Below is a small trained network, with its code and all its weights. Each question gives an input and a class and asks what happens when units are switched off, that is, made to give their printed mean instead of their output.

import numpy as np


def w(rows, s, z=0):
    codes = np.array(rows[::2]) - 128.0
    scale = np.full(codes.shape[1], s)
    scale[-1] = z or s
    return codes * scale


def f(y):
    return np.maximum(y, 0)


def log_softmax(a):
    a = a - a.max(-1, keepdims=True)
    return a - np.log(np.exp(a).sum(-1, keepdims=True))


def net(x, mask):
    res = np.array(x, float).reshape(1, 8) / 4 @ E
    y = f(res @ A[0][:, :-1].T + A[0][:, -1])
    res = res + np.where(mask, y, B[0][:, -1]) @ B[0][:, :-1]
    return log_softmax(res[-1] @ U[:, :-1].T + U[:, -1])


A, B = {}, {}
E = w([
[89,149,150,95,143,61,169,154],'x0',
[198,209,196,114,100,173,156,136],'x1',
[128,127,103,117,96,108,146,143],'x2',
[180,168,150,132,119,211,144,129],'x3',
[200,162,105,136,2,90,91,114],'x4',
[156,73,142,184,172,149,27,68],'x5',
[101,67,71,143,163,187,131,136],'x6',
[118,79,98,156,140,122,79,101],'x7',
],0.0056)
A[0] = w([
[104,141,145,127,178,92,110,162,127],'N0',
[149,139,98,129,43,67,122,115,124],'N1',
[116,143,133,132,146,98,134,123,163],'N2',
[137,128,120,122,100,110,124,121,118],'N3',
[159,100,135,132,144,168,83,111,102],'N4',
[152,202,123,119,87,204,212,131,93],'N5',
[161,104,115,126,20,62,119,115,122],'N6',
[130,111,133,134,105,117,132,130,153],'N7',
[183,84,129,151,164,215,40,78,128],'N8',
[155,97,139,140,156,156,87,129,132],'N9',
[140,140,108,130,77,91,122,123,117],'N10',
[102,103,89,133,170,126,124,115,100],'N11',
[84,132,190,118,210,12,189,119,134],'N12',
[154,167,150,134,121,191,167,120,172],'N13',
[72,196,129,136,110,95,119,81,249],'N14',
[86,64,94,131,172,132,119,121,107],'N15',
[43,9,63,140,217,126,119,116,136],'N16',
[146,166,88,136,84,84,120,126,132],'N17',
[152,145,121,123,144,149,143,147,104],'N18',
],0.012,0.0011)
B[0] = w([
[112,141,119,127,169,104,121,122,157],'N0',
[131,111,118,127,60,85,114,180,195],'N1',
[123,137,136,127,147,116,127,133,146],'N2',
[127,123,125,125,106,112,124,140,149],'N3',
[156,141,143,137,122,125,92,87,167],'N4',
[102,148,139,126,106,200,213,134,199],'N5',
[121,117,123,124,53,76,100,188,204],'N6',
[137,124,129,128,120,118,127,139,141],'N7',
[200,149,170,142,125,129,53,46,214],'N8',
[164,129,137,138,127,125,97,98,165],'N9',
[127,115,123,126,83,102,121,156,169],'N10',
[131,83,104,118,143,149,128,134,169],'N11',
[84,183,159,128,232,73,122,123,201],'N12',
[128,155,139,126,94,172,170,104,175],'N13',
[118,145,131,136,139,93,117,142,164],'N14',
[142,66,80,121,153,152,137,130,189],'N15',
[133,3,41,113,181,178,137,134,249],'N16',
[116,115,116,136,73,109,115,160,175],'N17',
[119,145,128,132,120,146,144,116,145],'N18',
],0.031,0.011)
U = w([
[125,18,7,104,187,168,134,124,175],'0',
[92,200,176,128,92,233,255,123,174],'1',
[201,162,199,204,118,141,65,31,162],'2',
[104,128,117,135,33,39,121,226,1],'3',
[53,198,175,121,227,46,147,133,109],'4',
],0.005,0.0004)

Each question gives the input, the list of numbers given to net, and the class t.
The units are the neurons (one row each of A and B). Each row of codes is followed by its name. A weight is (code - 128) times the scale printed after its matrix; where a second scale follows, it is the last column's (A, B and U).
mask holds one flag per neuron, in row order. A switched-off neuron (its flag False) gives its mean, the last column of its row in B, instead of its output. The means were averaged over made-up inputs and are rounded, as every weight is.
A unit's drop is (log p(t) with every unit on - log p(t) with that unit switched off) / (log p(t) with every unit on - log p(t) with every unit switched off).
The circuit of an input: a set's keep is (log p(t) with only the set's units on - log p(t) with every unit switched off) / (log p(t) with every unit on - log p(t) with every unit switched off). Starting from the 12 units with the biggest drops (on a tie, the unit counted first), units are removed one at a time, each time the one whose removal leaves the highest keep (on an exact tie, the one counted first), for as long as the keep stays at least 0.8.
circuit, biggest first: the units of the circuit, biggest drop first
k most important neurons: the k neurons with the biggest drops, biggest first
drop of u: that unit's drop, to one decimal
input [1,6,-4,-4,-7,2,0,0], class 4: circuit, biggest first : [N12 N16]
input [-6,4,-2,-2,-7,-7,4,0], class 1: circuit, biggest first : [N5 N13 N16]
input [8,5,-6,0,1,-2,-8,6], class 4: circuit, biggest first : [N12]
input [-8,-5,2,2,3,-5,4,-8], class 1: circuit, biggest first : [N5 N16]
input [6,-2,-3,5,6,-7,-3,-7], class 3: 3 most important neurons : [N1 N6 N17]
input [-6,6,4,6,8,-2,5,3], class 1: 2 most important neurons : [N5 N13]
input [-8,1,7,-6,2,5,-2,-1], class 3: 2 most important neurons : [N6 N1]
input [-4,0,-8,6,-3,6,1,-6], class 2: drop of N1 : 0.0
input [-7,8,-4,-8,-2,8,4,7], class 2: drop of N8 : 2.4
input [7,-2,2,-2,1,-8,-7,-8], class 4: drop of N12 : 2.7
input [7,-6,3,-8,1,-5,-6,-7], class 4: drop of N12 : 2.6
input [4,1,-5,3,0,-5,0,6], class 1: 2 most important neurons : [N16 N8]
